Below are the code and all the weights of a small trained network. Each question names an input and a class and asks about switching units off, where a switched-off unit gives its printed mean instead of its output.

import numpy as np


def w(rows, s, z=0):
    codes = np.array(rows[::2]) - 128.0
    scale = np.full(codes.shape[1], s)
    scale[-1] = z or s
    return codes * scale


def f(y):
    return np.maximum(y, 0)


def log_softmax(a):
    a = a - a.max(-1, keepdims=True)
    return a - np.log(np.exp(a).sum(-1, keepdims=True))


def net(x, mask):
    res = np.array(x, float).reshape(1, 4) / 4 @ E
    y = f(res @ A[0][:, :-1].T + A[0][:, -1])
    res = res + np.where(mask, y, B[0][:, -1]) @ B[0][:, :-1]
    return log_softmax(res[-1] @ U[:, :-1].T + U[:, -1])


A, B = {}, {}
E = w([
[165,58,176],'x0',
[68,177,140],'x1',
[170,181,221],'x2',
[223,255,56],'x3',
],0.0087)
A[0] = w([
[118,152,8,250],'N0',
[87,192,161,123],'N1',
[55,75,179,230],'N2',
[118,29,15,193],'N3',
[38,101,38,98],'N4',
[235,94,146,250],'N5',
[97,3,214,40],'N6',
[62,207,162,193],'N7',
[54,216,156,154],'N8',
[97,71,100,64],'N9',
[159,156,161,146],'N10',
[96,172,168,132],'N11',
[157,172,31,198],'N12',
[199,196,138,220],'N13',
[52,113,189,217],'N14',
[108,114,114,24],'N15',
[132,163,141,39],'N16',
[157,127,217,223],'N17',
[102,165,151,107],'N18',
[188,158,169,52],'N19',
[143,153,143,52],'N20',
[162,81,84,111],'N21',
[120,65,148,239],'N22',
[86,146,160,159],'N23',
[157,113,210,110],'N24',
[147,166,99,240],'N25',
[147,119,61,252],'N26',
[102,88,236,249],'N27',
[160,140,203,253],'N28',
],0.012,0.0033)
B[0] = w([
[240,21,172,242],'N0',
[99,216,184,174],'N1',
[123,185,88,239],'N2',
[147,52,133,248],'N3',
[122,10,81,217],'N4',
[167,149,91,218],'N5',
[86,96,40,254],'N6',
[144,202,159,200],'N7',
[114,172,128,200],'N8',
[61,89,171,178],'N9',
[127,206,53,170],'N10',
[19,235,148,164],'N11',
[204,90,243,234],'N12',
[188,150,119,235],'N13',
[90,169,47,216],'N14',
[103,54,70,136],'N15',
[75,199,194,145],'N16',
[179,191,70,203],'N17',
[48,233,211,153],'N18',
[77,191,68,175],'N19',
[67,195,144,144],'N20',
[129,146,254,167],'N21',
[138,124,69,209],'N22',
[90,245,111,163],'N23',
[124,166,63,182],'N24',
[221,99,108,200],'N25',
[252,56,210,200],'N26',
[164,239,74,234],'N27',
[162,203,9,202],'N28',
],0.0056,0.0098)
U = w([
[169,190,84,251],'0',
[49,76,70,4],'1',
[205,116,128,225],'2',
[94,255,153,122],'3',
[148,106,135,81],'4',
],0.0089,0.0027)

Each question gives the input, the list of numbers given to net, and the class t.
The units are the neurons (one row each of A and B). Each row of codes is followed by its name. A weight is (code - 128) times the scale printed after its matrix; where a second scale follows, it is the last column's (A, B and U).
mask holds one flag per neuron, in row order. A switched-off neuron (its flag False) gives its mean, the last column of its row in B, instead of its output. The means were averaged over made-up inputs and are rounded, as every weight is.
A unit's drop is (log p(t) with every unit on - log p(t) with that unit switched off) / (log p(t) with every unit on - log p(t) with every unit switched off).
The circuit of an input: a set's keep is (log p(t) with only the set's units on - log p(t) with every unit switched off) / (log p(t) with every unit on - log p(t) with every unit switched off). Starting from the 12 units with the biggest drops (on a tie, the unit counted first), units are removed one at a time, each time the one whose removal leaves the highest keep (on an exact tie, the one counted first), for as long as the keep stays at least 0.8.
circuit, biggest first: the units of the circuit, biggest drop first
k most important neurons: the k neurons with the biggest drops, biggest first
drop of u: that unit's drop, to one decimal
input [7,-8,1,-7], class 0: circuit, biggest first -> (N27; N2)
input [6,8,0,-8], class 3: circuit, biggest first -> (N27)
input [-6,7,-4,1], class 2: circuit, biggest first -> (N0; N4; N12)
input [5,4,3,6], class 3: circuit, biggest first -> (N0; N4; N3)
input [-4,5,-2,7], class 2: circuit, biggest first -> (N0; N12)
input [5,-6,-2,-5], class 1: circuit, biggest first -> (N6; N12)
input [3,6,-6,1], class 2: 2 most important neurons -> (N6; N0)
input [3,4,6,7], class 3: drop of N1 -> 0.1
input [8,-8,3,-3], class 0: drop of N26 -> 0.0
input [-3,-2,1,5], class 2: drop of N0 -> 0.1
input [6,4,-1,-1], class 1: drop of N7 -> 0.3
